Here is a tiny trained network, its code and every weight. The questions are about switching its units off for an input and a class, where a switched-off unit gives its printed mean instead of its output.

import numpy as np


def w(rows, s, z=0):
    codes = np.array(rows[::2]) - 128.0
    scale = np.full(codes.shape[1], s)
    scale[-1] = z or s
    return codes * scale


def norm(h):
    return h / np.sqrt((h * h).mean(-1, keepdims=True) + 1e-5)


def f(y):
    return y / 2 * (1 + np.tanh(0.7978845608 * (y + 0.044715 * y**3)))


def log_softmax(a):
    a = a - a.max(-1, keepdims=True)
    return a - np.log(np.exp(a).sum(-1, keepdims=True))


def net(x, mask):
    res = np.array(x, float).reshape(1, 6) / 4 @ E
    u = 0
    for l in range(2):
        y = f(norm(res) @ A[l][:, :-1].T + A[l][:, -1])
        res = res + np.where(mask[u : u + 3], y, B[l][:, -1]) @ B[l][:, :-1]
        u += 3
    return log_softmax(norm(res)[-1] @ U[:, :-1].T + U[:, -1])


A, B = {}, {}
E = w([
[193,93,117,135,165,162,211,188,156,64,126],'x0',
[16,152,166,154,114,155,129,186,133,128,240],'x1',
[51,194,87,35,40,90,20,155,94,106,119],'x2',
[70,113,239,92,42,73,150,1,135,98,41],'x3',
[139,84,155,175,148,124,118,136,224,132,154],'x4',
[171,218,229,39,184,190,167,78,168,170,122],'x5',
],0.0075)
A[0] = w([
[194,169,61,223,172,254,255,164,123,34,145,118],'L0N1',
[116,94,87,131,113,149,153,170,182,139,145,142],'L0N2',
[101,92,231,99,76,147,218,54,158,5,99,255],'L0N3',
],0.0068,0.002)
B[0] = w([
[180,202,132,130,9,123,213,242,96,112,49,254],'L0N1',
[163,157,168,224,91,89,141,99,66,116,176,157],'L0N2',
[79,180,73,173,124,121,63,111,80,103,192,254],'L0N3',
],0.011,0.0067)
A[1] = w([
[132,178,52,253,149,102,112,179,58,96,135,254],'L1N1',
[112,163,133,76,123,234,167,126,110,99,165,230],'L1N2',
[144,46,120,134,205,200,118,118,80,195,146,101],'L1N3',
],0.007,0.0019)
B[1] = w([
[181,92,146,98,175,151,143,116,120,130,122,254],'L1N1',
[138,9,142,123,143,102,95,112,97,111,151,171],'L1N2',
[150,86,149,147,94,53,114,181,24,149,143,122],'L1N3',
],0.015,0.0099)
U = w([
[132,127,172,104,224,72,190,131,92,42,161,35],'0',
[78,91,61,130,160,199,76,64,124,105,154,254],'1',
[66,203,111,121,2,145,193,116,161,114,130,108],'2',
],0.0081,0.00077)

Each question gives the input, the list of numbers given to net, and the class t.
The units are the neurons (one row each of A and B). Each row of codes is followed by its name. A weight is (code - 128) times the scale printed after its matrix; where a second scale follows, it is the last column's (A, B and U).
mask holds one flag per neuron, layer by layer. A switched-off neuron (its flag False) gives its mean, the last column of its row in B, instead of its output. The means were averaged over made-up inputs and are rounded, as every weight is.
A unit's drop is (log p(t) with every unit on - log p(t) with that unit switched off) / (log p(t) with every unit on - log p(t) with every unit switched off).
The circuit of an input: a set's keep is (log p(t) with only the set's units on - log p(t) with every unit switched off) / (log p(t) with every unit on - log p(t) with every unit switched off). Starting from all 6 units, units are removed one at a time, each time the one whose removal leaves the highest keep (on an exact tie, the one counted first), for as long as the keep stays at least 0.8.
units of the circuit, in order: the units of the circuit, biggest drop first
unit that matters most: the unit with the biggest drop
top k neurons: the k neurons with the biggest drops, biggest first
top k neurons in layer l: the k neurons of layer l with the biggest drops, biggest first
drop when u is switched off: that unit's drop, to one decimal
input [-6,3,-1,-8,0,-4], class 0: units of the circuit, in order	[L1N1; L0N3]
input [-2,8,-8,8,6,2], class 1: units of the circuit, in order	[L0N3; L0N1]
input [-2,-2,3,0,1,6], class 1: top 3 neurons	[L0N1; L1N1; L1N2]
input [6,-7,0,-8,1,-8], class 2: top 3 neurons	[L0N1; L1N2; L0N3]
input [-2,8,-8,5,6,2], class 1: unit that matters most	L0N3
input [3,2,0,-7,-1,-1], class 2: top 2 neurons	[L0N1; L0N3]
input [-7,4,-1,-8,-4,-3], class 0: top 3 neurons	[L1N1; L0N3; L1N3]
input [4,2,0,0,2,-5], class 2: top 2 neurons	[L0N1; L1N2]
input [7,-7,-1,-7,7,8], class 2: top 3 neurons	[L0N1; L1N1; L0N3]
input [-8,3,2,-2,-4,7], class 1: top 4 neurons	[L0N1; L1N2; L1N1; L0N2]
input [4,-6,4,8,2,-2], class 1: top 2 neurons in layer 0	[L0N3; L0N1]
input [6,0,-6,-5,-2,1], class 2: drop when L0N1 is switched off	1.1
input [-5,0,0,7,6,-5], class 1: drop when L0N3 is switched off	0.5
input [5,7,-6,-5,-5,4], class 2: top neuron in layer 0	[L0N1]
input [3,6,-4,-7,-5,2], class 2: drop when L0N1 is switched off	1.8
input [-3,0,-4,8,4,-5], class 1: top 2 neurons in layer 0	[L0N3; L0N1]
